Here is a tiny trained network, its code and every weight. The questions are about switching its units off for an input and a class, where a switched-off unit gives its printed mean instead of its output.

import numpy as np


def w(rows, s, z=0):
    codes = np.array(rows[::2]) - 128.0
    scale = np.full(codes.shape[1], s)
    scale[-1] = z or s
    return codes * scale


def f(y):
    return y / 2 * (1 + np.tanh(0.7978845608 * (y + 0.044715 * y**3)))


def log_softmax(a):
    a = a - a.max(-1, keepdims=True)
    return a - np.log(np.exp(a).sum(-1, keepdims=True))


def net(x, mask):
    res = np.array(x, float).reshape(1, 3) / 4 @ E
    y = f(res @ A[0][:, :-1].T + A[0][:, -1])
    res = res + np.where(mask, y, B[0][:, -1]) @ B[0][:, :-1]
    return log_softmax(res[-1] @ U[:, :-1].T + U[:, -1])


A, B = {}, {}
E = w([
[237,180,146,107,2],'x0',
[157,62,21,145,54],'x1',
[200,52,156,61,198],'x2',
],0.012)
A[0] = w([
[184,28,178,23,184,240],'neuron 1',
[58,167,133,143,93,59],'neuron 2',
[70,131,150,209,78,237],'neuron 3',
[63,138,138,175,78,214],'neuron 4',
[89,223,200,162,140,202],'neuron 5',
[72,130,107,166,173,20],'neuron 6',
[94,168,204,125,172,175],'neuron 7',
[134,88,104,148,177,51],'neuron 8',
[122,170,171,97,170,54],'neuron 9',
[82,163,127,190,97,55],'neuron 10',
[88,71,81,130,88,59],'neuron 11',
[249,218,172,135,49,2],'neuron 12',
[110,164,203,99,132,30],'neuron 13',
[139,71,90,144,90,30],'neuron 14',
[42,114,66,144,209,159],'neuron 15',
[134,88,27,204,120,225],'neuron 16',
],0.013,0.008)
B[0] = w([
[149,82,119,62,38,255],'neuron 1',
[228,18,187,113,164,163],'neuron 2',
[119,80,127,38,98,207],'neuron 3',
[145,77,125,56,89,197],'neuron 4',
[155,188,55,126,126,221],'neuron 5',
[129,123,219,236,138,167],'neuron 6',
[130,137,65,166,107,205],'neuron 7',
[167,32,200,213,138,154],'neuron 8',
[206,121,69,147,224,160],'neuron 9',
[229,10,193,122,168,166],'neuron 10',
[189,143,80,208,212,158],'neuron 11',
[54,112,187,221,117,229],'neuron 12',
[173,84,86,206,165,156],'neuron 13',
[191,95,97,220,198,153],'neuron 14',
[66,118,162,185,60,238],'neuron 15',
[143,190,62,136,130,217],'neuron 16',
],0.014,0.019)
U = w([
[235,39,187,30,162,56],'0',
[228,188,37,183,200,78],'1',
[70,133,232,206,140,1],'2',
[64,218,63,2,73,205],'3',
],0.014,0.0095)

Each question gives the input, the list of numbers given to net, and the class t.
The units are the neurons (one row each of A and B). Each row of codes is followed by its name. A weight is (code - 128) times the scale printed after its matrix; where a second scale follows, it is the last column's (A, B and U).
mask holds one flag per neuron, in row order. A switched-off neuron (its flag False) gives its mean, the last column of its row in B, instead of its output. The means were averaged over made-up inputs and are rounded, as every weight is.
A unit's drop is (log p(t) with every unit on - log p(t) with that unit switched off) / (log p(t) with every unit on - log p(t) with every unit switched off).
The circuit of an input: a set's keep is (log p(t) with only the set's units on - log p(t) with every unit switched off) / (log p(t) with every unit on - log p(t) with every unit switched off). Starting from the 12 units with the biggest drops (on a tie, the unit counted first), units are removed one at a time, each time the one whose removal leaves the highest keep (on an exact tie, the one counted first), for as long as the keep stays at least 0.8.
units of the circuit, in order: the units of the circuit, biggest drop first
top k neurons: the k neurons with the biggest drops, biggest first
drop of u: that unit's drop, to one decimal
input [3,-8,-7], class 1: units of the circuit, in order => neuron 5
input [-7,8,2], class 1: top 3 neurons => neuron 16; neuron 11; neuron 12
input [-6,-1,5], class 2: top 3 neurons => neuron 15; neuron 3; neuron 4
input [-7,8,3], class 1: top 3 neurons => neuron 16; neuron 11; neuron 12
input [-1,-4,3], class 1: top 2 neurons => neuron 3; neuron 9
input [4,-3,-2], class 2: top 3 neurons => neuron 12; neuron 1; neuron 16
input [3,-4,-2], class 1: top 2 neurons => neuron 1; neuron 15
input [1,7,-8], class 0: top 3 neurons => neuron 3; neuron 10; neuron 4
input [7,2,-6], class 2: top 2 neurons => neuron 12; neuron 1
input [-2,-5,3], class 1: top 2 neurons => neuron 9; neuron 3
input [6,4,-2], class 2: drop of neuron 12 => 1.4
input [1,-3,0], class 3: drop of neuron 10 => 0.2
input [6,2,-2], class 2: drop of neuron 8 => 0.0
input [-3,-6,-7], class 0: units of the circuit, in order => neuron 2
input [8,3,-5], class 2: drop of neuron 12 => 4.3
